Each row of numbers stands for one element and depends on some of the facts below. Use the named rows to name the rest.

There are 2 kinds of fact about the elements: ψ, κ.
nuskur -ψ-> plusu; pabor -ψ-> sofil; flagil -ψ-> sufogi; graflim -ψ-> pizi; graflim -ψ-> nuskur; graflim -ψ-> kloflogrum
graflim -ψ-> flalim; klesko -ψ-> dralir; klesko -ψ-> skuzupa; kave -ψ-> trebok; kave -ψ-> kloflogrum; kave -ψ-> dralir
skuzupa -ψ-> sofil; skuzupa -ψ-> klinim; trasustir -ψ-> pizi; trasustir -ψ-> vuvok; dralir -ψ-> vuvok; skugu -ψ-> pabor
povim -ψ-> pabor; povim -ψ-> trebok; trisa -ψ-> dipon; trisa -ψ-> zegam; grakar -ψ-> flalim; klinim -ψ-> sofil
klinim -ψ-> flalim; pizi -ψ-> nuskur; muska -ψ-> vuvok; gredrir -ψ-> plusu; dipon -ψ-> vuvok; rovo -ψ-> pabor
rovo -ψ-> vuvok; rovo -ψ-> flalim; rovo -ψ-> goda; fole -ψ-> goda; trebok -ψ-> sofil; trebok -ψ-> dipon
goda -ψ-> flalim; sugrel -ψ-> gredrir; skapala -ψ-> trebok; skapala -ψ-> plusu; zegam -κ-> a; nuskur -κ-> d
pabor -κ-> a; vuvok -κ-> c; flagil -κ-> b; tobri -κ-> c; graflim -κ-> b; klesko -κ-> b
kave -κ-> a; skuzupa -κ-> a; trasustir -κ-> b; dralir -κ-> a; skugu -κ-> a; povim -κ-> a
sufogi -κ-> b; sofil -κ-> a; flalim -κ-> a; plusu -κ-> b; flibon -κ-> b; trisa -κ-> d
grakar -κ-> d; klinim -κ-> b; pizi -κ-> c; karuk -κ-> d; muska -κ-> b; gredrir -κ-> a
dipon -κ-> b; rovo -κ-> b; favos -κ-> a; kloflogrum -κ-> b; fole -κ-> d; trebok -κ-> b
goda -κ-> b; sugrel -κ-> b; skapala -κ-> a

Some rows with their names:
[ 34  20  35  22  -1   9 -31  74 -15  26 -46   4  48] : skapala
[ -9 -12   1  23 -66  21 -32  53   4 -24  -7  13  41] : trebok
[ 15  15  28  30 -33  10 -28  65 -24 -31 -32  13  35] : sofil
[  9  16  31  32 -44   5 -26  66 -24 -43 -29  14  27] : skuzupa
[  9  21  31  37 -52   7 -28  67 -25 -44 -29  12  26] : pabor
[ 13 -44 -18  25 -24  34  -8  24   6 -34 -18  43  60] : rovo
[  5 -45 -19  31 -12  65 -26  36   3   8  19  25  76] : dipon
[ 40 -13   1  29 -23  37 -63  59  -7   2 -40  20  70] : trisa
[ 51 -20  -4  27 -15  30 -50  50  -6 -19 -55  32  71] : fole
[ 54 -27  -7  31 -19  24 -42  43  -8 -40 -62  44  67] : grakar
[ 14 -26  -8  18 -28  26 -21  43  10  -6 -24  25  57] : flagil
[  6 -44 -20  29 -10  60 -22  34   6   5   8  29  76] : muska
[ 12 -40 -17  25 -10  49 -21  36   8   5  -3  27  74] : trasustir

Name these rows:
A row may be one of the elements named above.
[ 52 -26  -8  31 -18  21 -43  42  -9 -37 -67  45  67] => grakar
[  6  19  33  34 -52   9 -27  65 -25 -43 -27  12  25] => pabor
[ 26   6  29  30  -2  23 -28  67 -19   3 -30  14  52] => kave
[ 51 -21  -3  27 -18  30 -51  49  -7 -18 -54  33  71] => fole
[ 10 -46 -20  27  -9  58 -22  35   5   5   7  28  76] => muska
[ 23  13  29  27 -18  16 -29  70 -20 -12 -30  10  43] => povim
[ 46 -13   2  27 -20  34 -58  61  -7   0 -48  23  73] => karuk
[ 22 -13  -1   8 -17  15 -26  53  13  25 -38  15  63] => plusu
[ 14 -42 -16  28   6  49 -38  60 -15   5 -24   6  76] => vuvok
[ 45  20  37  12  17   5 -34  79 -10  44 -55   0  54] => gredrir
[  2 -27 -10  23 -66   8 -10  32   8 -74 -33  41  36] => klinim
[ 25 -17  10  39  23  61 -27  54 -23  18   2  19  71] => dralir
[ 12 -40 -15  25  -8  49 -20  34   6   6  -5  27  75] => trasustir
[  9  20  33  34 -51   5 -28  69 -26 -44 -27  13  26] => pabor
[  9 -27  -8  23 -35  30 -21  43   8  -9 -16  25  58] => klesko
[ 21   8  28  29 -18  18 -24  63 -20 -16 -31  17  44] => skugu
[ 16 -20  -5  14 -21  21 -24  47  13   5 -30  22  59] => sugrel
[ 31 -25  -3   9   7  15 -35  68  -7   9 -66   4  67] => pizi
[ 22 -34 -10  16 -16  18 -11  33  12 -16 -38  39  61] => graflim
[ 23 -12   0   8 -16  14 -25  54  15  22 -38  17  63] => plusu
[ 19 -25  -2  16 -10  18 -36  67 -13 -10 -56   2  59] => tobri
[ 65   4  11  13   5  18 -66  78   0  47 -73   6  77] => nuskur
[ 38  -7  17  28   4  13  -7  45 -17 -39 -56  41  49] => flalim
[ 22 -47 -23  23 -23  12   4  16  10 -63 -48  63  54] => goda

